Below are the code and all the weights of a small trained network. Each question names an input and a class and asks about switching units off, where a switched-off unit gives its printed mean instead of its output.

import numpy as np


def w(rows, s, z=0):
    codes = np.array(rows[::2]) - 128.0
    scale = np.full(codes.shape[1], s)
    scale[-1] = z or s
    return codes * scale


def norm(h):
    return h / np.sqrt((h * h).mean(-1, keepdims=True) + 1e-5)


def f(y):
    return y / 2 * (1 + np.tanh(0.7978845608 * (y + 0.044715 * y**3)))


def log_softmax(a):
    a = a - a.max(-1, keepdims=True)
    return a - np.log(np.exp(a).sum(-1, keepdims=True))


def net(x, mask):
    res = np.array(x, float).reshape(1, 4) / 4 @ E
    u = 0
    for l in range(4):
        y = f(norm(res) @ A[l][:, :-1].T + A[l][:, -1])
        res = res + np.where(mask[u : u + 7], y, B[l][:, -1]) @ B[l][:, :-1]
        u += 7
    return log_softmax(norm(res)[-1] @ U[:, :-1].T + U[:, -1])


A, B = {}, {}
E = w([
[26,209,142,174,110],'x0',
[44,179,254,3,182],'x1',
[106,188,47,46,240],'x2',
[135,150,147,129,127],'x3',
],0.0064)
A[0] = w([
[115,147,23,106,96,130],'L0N0',
[134,142,209,61,168,86],'L0N1',
[76,38,206,182,113,204],'L0N2',
[150,132,137,161,161,118],'L0N3',
[99,84,135,91,40,234],'L0N4',
[194,85,105,136,140,38],'L0N5',
[148,144,197,2,139,248],'L0N6',
],0.0095,0.0012)
B[0] = w([
[196,209,123,250,133,167],'L0N0',
[104,51,61,142,112,213],'L0N1',
[153,220,101,92,162,222],'L0N2',
[76,152,64,111,142,129],'L0N3',
[151,177,230,63,83,175],'L0N4',
[3,34,194,95,115,168],'L0N5',
[111,127,40,177,98,253],'L0N6',
],0.007,0.0062)
A[1] = w([
[97,124,62,102,187,115],'L1N0',
[28,166,238,167,155,147],'L1N1',
[174,104,255,147,78,182],'L1N2',
[152,207,176,137,108,94],'L1N3',
[146,103,115,221,158,233],'L1N4',
[146,158,41,236,51,105],'L1N5',
[87,129,106,137,143,1],'L1N6',
],0.0083,0.0017)
B[1] = w([
[240,234,152,118,32,207],'L1N0',
[32,91,79,187,98,192],'L1N1',
[178,241,62,92,111,230],'L1N2',
[146,137,254,109,101,190],'L1N3',
[61,207,124,133,13,193],'L1N4',
[38,153,93,230,141,254],'L1N5',
[95,133,179,35,108,130],'L1N6',
],0.0061,0.0048)
A[2] = w([
[33,91,157,6,156,240],'L2N0',
[181,34,132,71,134,252],'L2N1',
[26,149,111,162,6,147],'L2N2',
[112,132,127,108,254,67],'L2N3',
[205,28,94,24,14,201],'L2N4',
[51,108,87,224,129,116],'L2N5',
[130,101,217,142,1,92],'L2N6',
],0.008,0.0016)
B[2] = w([
[70,87,109,205,79,159],'L2N0',
[55,70,146,94,107,152],'L2N1',
[86,143,86,129,109,254],'L2N2',
[200,172,60,160,98,118],'L2N3',
[88,97,145,141,91,212],'L2N4',
[79,67,141,2,209,196],'L2N5',
[138,222,147,75,126,175],'L2N6',
],0.0098,0.008)
A[3] = w([
[126,173,104,125,143,40],'L3N0',
[153,97,77,181,123,144],'L3N1',
[135,185,93,139,196,203],'L3N2',
[180,183,98,151,122,209],'L3N3',
[134,255,96,163,135,120],'L3N4',
[178,123,43,135,133,2],'L3N5',
[224,175,24,116,148,180],'L3N6',
],0.0085,0.0023)
B[3] = w([
[191,87,152,84,144,144],'L3N0',
[127,123,135,230,60,138],'L3N1',
[189,83,155,49,114,183],'L3N2',
[121,201,119,92,70,169],'L3N3',
[148,113,181,12,98,253],'L3N4',
[138,158,254,126,98,132],'L3N5',
[158,139,164,117,43,179],'L3N6',
],0.0091,0.0057)
U = w([
[115,189,86,59,91,247],'0',
[227,255,112,15,71,107],'1',
[52,150,78,191,138,117],'2',
[70,123,162,122,138,224],'3',
[167,177,91,62,237,8],'4',
[233,114,166,149,250,4],'5',
],0.0082,0.0034)

Each question gives the input, the list of numbers given to net, and the class t.
The units are the neurons (one row each of A and B). Each row of codes is followed by its name. A weight is (code - 128) times the scale printed after its matrix; where a second scale follows, it is the last column's (A, B and U).
mask holds one flag per neuron, layer by layer. A switched-off neuron (its flag False) gives its mean, the last column of its row in B, instead of its output. The means were averaged over made-up inputs and are rounded, as every weight is.
A unit's drop is (log p(t) with every unit on - log p(t) with that unit switched off) / (log p(t) with every unit on - log p(t) with every unit switched off).
The circuit of an input: a set's keep is (log p(t) with only the set's units on - log p(t) with every unit switched off) / (log p(t) with every unit on - log p(t) with every unit switched off). Starting from the 12 units with the biggest drops (on a tie, the unit counted first), units are removed one at a time, each time the one whose removal leaves the highest keep (on an exact tie, the one counted first), for as long as the keep stays at least 0.8.
circuit, biggest first: the units of the circuit, biggest drop first
unit that matters most: the unit with the biggest drop
top k neurons: the k neurons with the biggest drops, biggest first
top k neurons in layer l: the k neurons of layer l with the biggest drops, biggest first
drop when u is switched off: that unit's drop, to one decimal
input [1,8,5,-4], class 2: circuit, biggest first	[L2N0; L0N1; L3N4]
input [2,3,6,4], class 1: top 2 neurons	[L1N0; L0N5]
input [0,-6,-8,-6], class 1: circuit, biggest first	[L0N6; L2N6; L1N1]
input [-8,-6,4,6], class 3: unit that matters most	L0N5
input [6,-4,-8,-7], class 1: circuit, biggest first	[L0N6; L2N4; L2N6]
input [-1,-8,6,0], class 2: top 3 neurons in layer 0	[L0N2; L0N5; L0N0]
input [-5,-4,3,-3], class 3: circuit, biggest first	[L0N5; L1N2]
input [-4,-4,3,3], class 2: top 2 neurons	[L0N2; L0N5]
input [8,1,8,-4], class 1: top 2 neurons	[L0N5; L1N0]
input [1,0,2,-2], class 4: top 2 neurons in layer 0	[L0N0; L0N2]
input [2,8,0,-7], class 2: top 2 neurons	[L2N0; L3N4]
input [-8,-1,-4,-5], class 3: top 3 neurons	[L0N5; L1N0; L2N4]
input [-6,7,-5,4], class 2: top 2 neurons in layer 1	[L1N0; L1N3]
input [6,-3,-8,-2], class 1: top 2 neurons in layer 1	[L1N2; L1N3]
input [4,7,0,-3], class 2: unit that matters most	L2N0
input [3,5,-8,-6], class 1: top 3 neurons in layer 0	[L0N5; L0N4; L0N2]
input [3,8,-3,2], class 2: drop when L2N0 is switched off	0.2
input [-7,8,-2,3], class 2: drop when L2N1 is switched off	-0.1
input [-4,-8,1,7], class 2: drop when L0N0 is switched off	0.1
input [-5,0,1,-1], class 3: unit that matters most	L0N5
input [-4,8,2,3], class 2: drop when L2N2 is switched off	0.0
